Below are the code and all the weights of a small trained network. Each question names an input and a target symbol and asks about switching units off, where a switched-off unit gives its printed mean instead of its output.

import numpy as np


def w(rows, s, z=0):
    codes = np.array(rows[::2]) - 128.0
    scale = np.full(codes.shape[1], s)
    scale[-1] = z or s
    return codes * scale


def norm(h):
    return h / np.sqrt((h * h).mean(-1, keepdims=True) + 1e-5)


def softmax(a):
    e = np.exp(a - a.max(-1, keepdims=True))
    return e / e.sum(-1, keepdims=True)


def log_softmax(a):
    a = a - a.max(-1, keepdims=True)
    return a - np.log(np.exp(a).sum(-1, keepdims=True))


def net(x, mask):
    ids = ['αγεζμπσ'.index(c) for c in x.split()]
    T = len(ids)
    res = E[ids] + P[:T]
    u = 0
    for l in range(3):
        r = norm(res)
        for j in range(2):
            rows = slice(3 * j, 3 * j + 3)
            q, k, v = (r @ M[l][rows].T for M in (Q, K, V))
            z = softmax(np.where(np.tri(T) > 0, q @ k.T / 3**0.5, -1e9)) @ v
            o = O[l][rows]
            res = res + np.where(mask[u + j], z, o[:, -1]) @ o[:, :-1]
        u += 2
    return log_softmax(norm(res)[-1] @ U[:, :-1].T + U[:, -1])


Q, K, V, O = {}, {}, {}, {}
E = w([
[115,194,70,22,205],'α',
[74,118,197,92,102],'γ',
[84,138,108,144,156],'ε',
[110,132,113,152,175],'ζ',
[102,254,242,123,49],'μ',
[89,123,103,149,175],'π',
[221,97,144,168,78],'σ',
],0.0056)
P = w([
[207,158,140,60,5],'0',
[217,113,188,139,201],'1',
[213,111,188,146,198],'2',
[200,112,166,171,181],'3',
[184,117,150,174,172],'4',
[157,138,134,170,169],'5',
[164,124,125,184,164],'6',
[136,129,113,191,145],'7',
[128,133,90,193,140],'8',
[131,141,95,191,139],'9',
[138,142,83,204,144],'10',
],0.0023)
Q[0] = w([
[100,82,154,99,84],'0.h1',
[123,142,96,103,99],'0.h1',
[209,120,134,136,152],'0.h1',
[127,131,1,187,180],'0.h2',
[126,155,190,70,147],'0.h2',
[152,128,219,124,11],'0.h2',
],0.0085)
K[0] = w([
[108,104,117,175,139],'0.h1',
[112,90,127,101,167],'0.h1',
[152,110,182,84,75],'0.h1',
[150,184,2,166,114],'0.h2',
[71,127,154,90,147],'0.h2',
[145,99,205,140,98],'0.h2',
],0.0093)
V[0] = w([
[150,133,36,192,92],'0.h1',
[178,111,144,121,215],'0.h1',
[58,106,86,133,199],'0.h1',
[54,147,207,151,119],'0.h2',
[8,85,110,100,148],'0.h2',
[107,129,4,159,159],'0.h2',
],0.0042)
O[0] = w([
[85,145,54,143,195,112],'0.h1',
[136,151,194,140,127,180],'0.h1',
[187,158,96,159,167,225],'0.h1',
[98,60,87,205,147,186],'0.h2',
[137,2,233,121,92,226],'0.h2',
[163,137,240,36,152,247],'0.h2',
],0.0037,0.0014)
Q[1] = w([
[108,111,101,148,33],'1.h1',
[129,206,36,62,58],'1.h1',
[169,158,10,151,3],'1.h1',
[119,111,2,62,131],'1.h2',
[116,123,131,252,70],'1.h2',
[208,126,57,208,69],'1.h2',
],0.0066)
K[1] = w([
[133,110,131,164,135],'1.h1',
[147,147,107,147,216],'1.h1',
[131,110,171,205,192],'1.h1',
[147,156,193,115,254],'1.h2',
[167,85,134,223,102],'1.h2',
[189,132,144,183,142],'1.h2',
],0.0085)
V[1] = w([
[2,125,130,102,132],'1.h1',
[9,106,216,67,170],'1.h1',
[145,56,195,164,101],'1.h1',
[125,145,83,140,52],'1.h2',
[55,130,120,116,186],'1.h2',
[138,88,16,119,107],'1.h2',
],0.0052)
O[1] = w([
[19,82,127,173,139,233],'1.h1',
[3,104,111,113,130,226],'1.h1',
[141,205,91,100,230,7],'1.h1',
[134,121,119,191,194,155],'1.h2',
[59,148,146,153,79,153],'1.h2',
[156,47,168,191,144,125],'1.h2',
],0.0042,0.002)
Q[2] = w([
[150,127,46,120,6],'2.h1',
[108,157,78,94,115],'2.h1',
[209,154,30,123,114],'2.h1',
[130,149,56,77,87],'2.h2',
[39,216,122,76,231],'2.h2',
[205,103,2,177,80],'2.h2',
],0.0062)
K[2] = w([
[185,137,159,192,253],'2.h1',
[143,118,104,105,174],'2.h1',
[202,196,43,142,188],'2.h1',
[40,167,45,101,42],'2.h2',
[41,65,130,57,171],'2.h2',
[190,173,3,145,117],'2.h2',
],0.0061)
V[2] = w([
[188,150,75,182,39],'2.h1',
[53,138,154,143,76],'2.h1',
[154,189,177,140,130],'2.h1',
[141,99,239,129,254],'2.h2',
[118,233,55,121,154],'2.h2',
[156,119,118,76,124],'2.h2',
],0.0037)
O[2] = w([
[28,177,62,209,115,57],'2.h1',
[212,242,112,143,115,251],'2.h1',
[111,104,42,109,38,109],'2.h1',
[78,159,4,121,51,252],'2.h2',
[102,164,208,165,155,25],'2.h2',
[43,156,154,71,193,79],'2.h2',
],0.0032,0.0023)
U = w([
[122,225,205,187,89,51],'α',
[162,84,105,94,20,4],'γ',
[107,155,19,134,107,88],'ε',
[74,33,200,172,103,187],'ζ',
[102,136,192,35,139,253],'μ',
[105,169,117,150,255,54],'π',
[253,114,152,151,142,185],'σ',
],0.008,0.002)

Each question gives the input, a string of symbols that net reads in full, and the target symbol t.
The units are the heads (3 rows each of Q, K, V and O). Each row of codes is followed by its name. A weight is (code - 128) times the scale printed after its matrix; where a second scale follows, it is the last column's (O and U).
mask holds one flag per head, layer by layer. A switched-off head (its flag False) gives its mean, the last column of its rows in O, instead of its output. The means were averaged over made-up inputs and are rounded, as every weight is.
A unit's drop is (log p(t) with every unit on - log p(t) with that unit switched off) / (log p(t) with every unit on - log p(t) with every unit switched off).
The circuit of an input: a set's keep is (log p(t) with only the set's units on - log p(t) with every unit switched off) / (log p(t) with every unit on - log p(t) with every unit switched off). Starting from all 6 units, units are removed one at a time, each time the one whose removal leaves the highest keep (on an exact tie, the one counted first), for as long as the keep stays at least 0.8.
circuit, biggest first: the units of the circuit, biggest drop first
most important unit: the unit with the biggest drop
heads that matter: for each layer, one digit per head in row order, 1 if its drop is at least 0.15 and else 0, layers parted by /
drop of u: that unit's drop, to one decimal
input σ ε γ μ ε ε π μ, target ε: heads that matter	01 / 10 / 00
input μ γ π ε μ μ γ σ ε γ γ, target ε: most important unit	0.h2
input γ γ γ ε ε γ, target ε: circuit, biggest first	[0.h2; 1.h1]
input α π γ π ζ, target γ: heads that matter	00 / 10 / 01
input σ ε ζ π γ γ π, target σ: circuit, biggest first	[0.h2; 1.h1]
input μ ε ε π ε, target ε: circuit, biggest first	[0.h2; 2.h2; 1.h2]
input ε σ γ σ ε γ π ζ ε, target ζ: circuit, biggest first	[0.h2; 0.h1; 1.h1]
input ζ π π ε, target α: circuit, biggest first	[0.h2; 2.h2; 1.h1]
input γ ε ε σ ε ε μ π γ π ε, target π: circuit, biggest first	[1.h1; 0.h2]
input α ζ ε ε γ ε ε ε ζ, target γ: circuit, biggest first	[0.h2; 2.h2; 1.h1]
input μ π π, target ε: heads that matter	01 / 00 / 01
input π ε ε π π μ ε ε π, target μ: circuit, biggest first	[0.h2; 1.h2]
input ε π ζ π ε ε ε ε ε, target ζ: heads that matter	11 / 10 / 00
input μ π ε, target ε: circuit, biggest first	[2.h2]
input σ ε ε ζ γ ε ε π γ γ σ, target ε: heads that matter	01 / 10 / 10
input ζ γ π, target α: heads that matter	11 / 11 / 00
input ε π ζ, target ζ: heads that matter	10 / 10 / 00
input α ε γ ε ε ε, target γ: heads that matter	01 / 10 / 01
input μ π ε ε ε ζ, target ε: heads that matter	01 / 00 / 01
input σ α ε ε, target σ: circuit, biggest first	[1.h1]
input ζ γ ζ ε π σ ε, target α: drop of 1.h2	0.2
input ζ ε ε γ π π, target α: drop of 1.h1	0.2
